Below are the code and all the weights of a small trained network. Each question names an input and a class and asks about switching units off, where a switched-off unit gives its printed mean instead of its output.

import numpy as np


def w(rows, s, z=0):
    codes = np.array(rows[::2]) - 128.0
    scale = np.full(codes.shape[1], s)
    scale[-1] = z or s
    return codes * scale


def f(y):
    return y / 2 * (1 + np.tanh(0.7978845608 * (y + 0.044715 * y**3)))


def log_softmax(a):
    a = a - a.max(-1, keepdims=True)
    return a - np.log(np.exp(a).sum(-1, keepdims=True))


def net(x, mask):
    res = np.array(x, float).reshape(1, 6) / 4 @ E
    y = f(res @ A[0][:, :-1].T + A[0][:, -1])
    res = res + np.where(mask, y, B[0][:, -1]) @ B[0][:, :-1]
    return log_softmax(res[-1] @ U[:, :-1].T + U[:, -1])


A, B = {}, {}
E = w([
[95,175,155,219,60,6,194,184,48,146,102,51],'x0',
[96,80,134,177,156,56,64,107,132,214,65,63],'x1',
[67,84,128,91,84,134,185,156,76,193,157,60],'x2',
[126,47,206,80,50,139,67,101,73,77,67,122],'x3',
[105,118,119,87,173,138,69,126,100,163,41,177],'x4',
[135,83,81,75,66,135,209,194,105,116,107,92],'x5',
],0.011)
A[0] = w([
[142,78,114,129,96,130,116,179,62,200,104,107,211],'n0',
[103,102,117,81,174,61,161,105,95,120,82,84,167],'n1',
[138,142,98,184,168,131,154,120,115,151,184,102,227],'n2',
[112,154,172,157,174,120,97,132,157,134,138,71,154],'n3',
[119,165,60,155,156,102,195,135,143,146,188,146,195],'n4',
[95,118,133,132,142,187,128,108,110,5,125,130,214],'n5',
[99,109,176,181,158,54,111,72,131,174,145,145,217],'n6',
[70,127,130,166,123,180,102,150,108,153,60,66,188],'n7',
[152,85,106,116,90,123,138,109,86,127,89,163,254],'n8',
[163,116,93,39,162,161,91,114,164,131,166,175,189],'n9',
[124,109,147,106,97,117,142,79,91,148,88,86,181],'n10',
[176,180,192,117,60,146,154,121,126,79,117,136,202],'n11',
[82,79,107,118,130,82,132,108,134,161,67,72,185],'n12',
],0.011,0.0025)
B[0] = w([
[73,42,106,56,144,105,156,105,128,159,116,104,199],'n0',
[102,47,163,102,77,151,144,130,125,175,182,87,176],'n1',
[164,163,89,154,55,116,165,158,153,186,170,167,194],'n2',
[160,207,201,199,121,92,161,157,220,77,136,134,172],'n3',
[96,166,44,62,143,141,181,214,191,171,228,107,220],'n4',
[180,147,126,92,98,138,152,85,69,73,54,188,201],'n5',
[137,219,227,184,85,87,2,204,218,110,68,147,204],'n6',
[75,42,197,99,117,50,32,176,178,153,153,120,183],'n7',
[119,50,111,76,185,195,118,122,69,65,49,56,174],'n8',
[189,121,129,93,198,231,43,111,94,196,144,224,250],'n9',
[170,75,182,171,139,67,116,106,62,150,172,67,181],'n10',
[187,137,118,126,71,176,129,193,35,111,86,67,196],'n11',
[86,86,161,95,138,76,83,128,141,254,111,105,202],'n12',
],0.0077,0.017)
U = w([
[17,35,163,121,143,78,78,121,146,162,155,86,134],'0',
[137,114,137,123,104,137,151,114,64,82,93,87,157],'1',
[114,169,165,184,124,88,72,129,188,117,136,122,2],'2',
[146,102,127,99,244,180,79,70,134,129,141,179,117],'3',
[109,134,44,109,135,124,177,154,190,145,210,113,240],'4',
],0.011,0.00056)

Each question gives the input, the list of numbers given to net, and the class t.
The units are the neurons (one row each of A and B). Each row of codes is followed by its name. A weight is (code - 128) times the scale printed after its matrix; where a second scale follows, it is the last column's (A, B and U).
mask holds one flag per neuron, in row order. A switched-off neuron (its flag False) gives its mean, the last column of its row in B, instead of its output. The means were averaged over made-up inputs and are rounded, as every weight is.
A unit's drop is (log p(t) with every unit on - log p(t) with that unit switched off) / (log p(t) with every unit on - log p(t) with every unit switched off).
The circuit of an input: a set's keep is (log p(t) with only the set's units on - log p(t) with every unit switched off) / (log p(t) with every unit on - log p(t) with every unit switched off). Starting from the 12 units with the biggest drops (on a tie, the unit counted first), units are removed one at a time, each time the one whose removal leaves the highest keep (on an exact tie, the one counted first), for as long as the keep stays at least 0.8.
circuit, biggest first: the units of the circuit, biggest drop first
unit that matters most: the unit with the biggest drop
top k neurons: the k neurons with the biggest drops, biggest first
drop when u is switched off: that unit's drop, to one decimal
input [6,-8,7,5,5,8], class 0: unit that matters most : n0
input [6,1,0,-7,-4,-5], class 4: top 2 neurons : [n4 n2]
input [2,0,7,0,0,-8], class 2: top 2 neurons : [n6 n3]
input [-3,0,-5,-1,-4,7], class 3: circuit, biggest first : [n2 n9]
input [-3,3,1,-8,7,-3], class 2: circuit, biggest first : [n6 n3]
input [-3,3,-1,4,-6,3], class 1: top 2 neurons : [n9 n7]
input [6,5,4,-1,-4,-6], class 2: top 2 neurons : [n6 n3]
input [2,0,0,-8,-2,-8], class 4: top 4 neurons : [n4 n2 n7 n10]
input [-5,-6,4,-7,-1,-8], class 4: top 3 neurons : [n4 n2 n8]
input [-5,-8,1,-3,-6,0], class 3: top 2 neurons : [n9 n5]
input [4,0,3,-7,3,-6], class 2: top 3 neurons : [n6 n3 n0]
input [-6,-1,1,4,-6,7], class 3: drop when n9 is switched off : 2.9
input [-4,-7,-8,-3,-7,5], class 3: drop when n9 is switched off : 4.3
input [1,8,1,-6,-1,-2], class 2: circuit, biggest first : [n6]
input [4,-5,5,-4,5,-8], class 4: drop when n1 is switched off : -0.1
